Here is a tiny trained network, its code and every weight. The questions are about switching its units off for an input and a target symbol, where a switched-off unit gives its printed mean instead of its output.

import numpy as np


def w(rows, s, z=0):
    codes = np.array(rows[::2]) - 128.0
    scale = np.full(codes.shape[1], s)
    scale[-1] = z or s
    return codes * scale


def norm(h):
    return h / np.sqrt((h * h).mean(-1, keepdims=True) + 1e-5)


def f(y):
    return np.maximum(y, 0)


def softmax(a):
    e = np.exp(a - a.max(-1, keepdims=True))
    return e / e.sum(-1, keepdims=True)


def log_softmax(a):
    a = a - a.max(-1, keepdims=True)
    return a - np.log(np.exp(a).sum(-1, keepdims=True))


def net(x, mask):
    ids = ['ΔΛΣΩαβγζηθμξπτφψ'.index(c) for c in x.split()]
    T = len(ids)
    res = E[ids] + P[:T]
    q, k, v = (norm(res) @ M[0].T for M in (Q, K, V))
    z = softmax(np.where(np.tri(T) > 0, q @ k.T / 2**0.5, -1e9)) @ v
    res = res + np.where(mask[0], z, O[0][:, -1]) @ O[0][:, :-1]
    y = f(norm(res) @ A[0][:, :-1].T + A[0][:, -1])
    res = res + np.where(mask[1:17], y, B[0][:, -1]) @ B[0][:, :-1]
    return log_softmax(norm(res)[-1] @ U[:, :-1].T + U[:, -1])


Q, K, V, O, A, B = {}, {}, {}, {}, {}, {}
E = w([
[110,154,174,186],'Δ',
[114,162,179,182],'Λ',
[108,152,170,183],'Σ',
[105,148,169,182],'Ω',
[77,162,170,25],'α',
[83,116,127,156],'β',
[166,113,116,131],'γ',
[111,152,172,189],'ζ',
[114,157,168,193],'η',
[107,158,173,191],'θ',
[91,146,163,24],'μ',
[83,154,168,25],'ξ',
[112,161,170,196],'π',
[112,140,173,180],'τ',
[86,150,153,25],'φ',
[107,76,9,104],'ψ',
],0.0012)
P = w([
[149,1,182,108],'0',
[146,63,158,165],'1',
[136,100,145,181],'2',
[126,128,136,179],'3',
[120,145,125,186],'4',
[114,159,121,187],'5',
[109,168,115,196],'6',
[103,179,112,195],'7',
[98,189,110,198],'8',
],0.00049)
Q[0] = w([
[102,124,161,34],'h1',
[140,112,149,2],'h1',
],0.0047)
K[0] = w([
[119,229,219,148],'h1',
[168,242,254,132],'h1',
],0.0037)
V[0] = w([
[69,77,35,137],'h1',
[175,101,3,121],'h1',
],0.002)
O[0] = w([
[101,240,15,2,111],'h1',
[88,252,203,88,3],'h1',
],0.0016,0.00056)
A[0] = w([
[52,118,63,123,95],'n1',
[104,102,77,184,164],'n2',
[163,111,70,99,200],'n3',
[155,97,86,132,129],'n4',
[143,82,193,139,70],'n5',
[63,124,56,84,123],'n6',
[91,83,204,122,70],'n7',
[121,31,84,129,190],'n8',
[179,95,165,181,4],'n9',
[101,240,198,175,255],'n10',
[115,217,150,73,78],'n11',
[88,172,94,4,211],'n12',
[54,69,191,78,157],'n13',
[93,129,202,157,100],'n14',
[83,111,110,175,66],'n15',
[163,130,157,87,210],'n16',
],0.002,0.0006)
B[0] = w([
[203,175,116,121,157],'n1',
[127,151,169,86,206],'n2',
[85,102,176,156,154],'n3',
[107,137,159,118,153],'n4',
[98,160,117,116,163],'n5',
[195,214,136,197,155],'n6',
[122,48,41,98,161],'n7',
[81,103,106,85,189],'n8',
[99,179,114,106,183],'n9',
[149,57,79,90,250],'n10',
[78,171,59,24,146],'n11',
[2,123,195,129,164],'n12',
[67,32,157,215,172],'n13',
[86,110,174,110,184],'n14',
[164,136,174,103,173],'n15',
[113,144,135,192,147],'n16',
],0.0023,0.0017)
U = w([
[52,2,174,140,236],'Δ',
[236,106,19,100,197],'Λ',
[144,134,106,98,25],'Σ',
[90,211,236,209,203],'Ω',
[145,132,114,97,13],'α',
[111,161,84,91,72],'β',
[97,174,78,70,102],'γ',
[138,136,103,89,30],'ζ',
[128,144,90,95,41],'η',
[135,141,101,93,37],'θ',
[154,131,118,102,2],'μ',
[241,194,110,197,215],'ξ',
[124,145,86,92,51],'π',
[147,134,116,99,13],'τ',
[142,138,109,93,27],'φ',
[101,165,121,34,94],'ψ',
],0.0091,0.0058)

Each question gives the input, a string of symbols that net reads in full, and the target symbol t.
The units are the heads (2 rows each of Q, K, V and O) and the neurons (one row each of A and B). Each row of codes is followed by its name. A weight is (code - 128) times the scale printed after its matrix; where a second scale follows, it is the last column's (O, A, B and U).
mask holds one flag per unit, heads first, then neurons. A switched-off unit (its flag False) gives its mean, the last column of its rows in O or B, instead of its output. The means were averaged over made-up inputs and are rounded, as every weight is.
A unit's drop is (log p(t) with every unit on - log p(t) with that unit switched off) / (log p(t) with every unit on - log p(t) with every unit switched off).
The circuit of an input: a set's keep is (log p(t) with only the set's units on - log p(t) with every unit switched off) / (log p(t) with every unit on - log p(t) with every unit switched off). Starting from the 12 units with the biggest drops (on a tie, the unit counted first), units are removed one at a time, each time the one whose removal leaves the highest keep (on an exact tie, the one counted first), for as long as the keep stays at least 0.8.
circuit, biggest first: the units of the circuit, biggest drop first
k most important neurons: the k neurons with the biggest drops, biggest first
drop of u: that unit's drop, to one decimal
input γ γ γ Δ γ μ, target Δ: circuit, biggest first -> [n13]
input π γ θ γ α, target Δ: circuit, biggest first -> [h1 n13]
input γ θ β π γ, target Ω: circuit, biggest first -> [n10 h1]
input β γ Λ η β Λ γ, target Ω: 3 most important neurons -> [n10 n3 n7]
input γ β π γ π β β ζ Λ, target Δ: 3 most important neurons -> [n10 n6 n14]
input γ η Δ β β θ β, target ξ: 2 most important neurons -> [n1 n6]
input π γ γ θ β η, target Δ: 3 most important neurons -> [n10 n6 n14]
input φ γ γ π β θ η γ, target ξ: 3 most important neurons -> [n8 n12 n7]
input π π η Λ γ β β γ Ω, target Δ: 2 most important neurons -> [n10 n6]
input β γ γ β β γ π π Ω, target Δ: 2 most important neurons -> [n10 n9]
input π γ γ π ζ γ, target ξ: 2 most important neurons -> [n12 n8]
input γ γ β α Δ η μ β, target Ω: drop of n2 -> 0.4
input π β γ π Σ Λ β θ, target Δ: drop of n10 -> 1.4
input β γ α ζ β τ π Δ, target Δ: drop of n14 -> 0.1
input Ω β γ γ β, target Ω: most important neuron -> [n6]
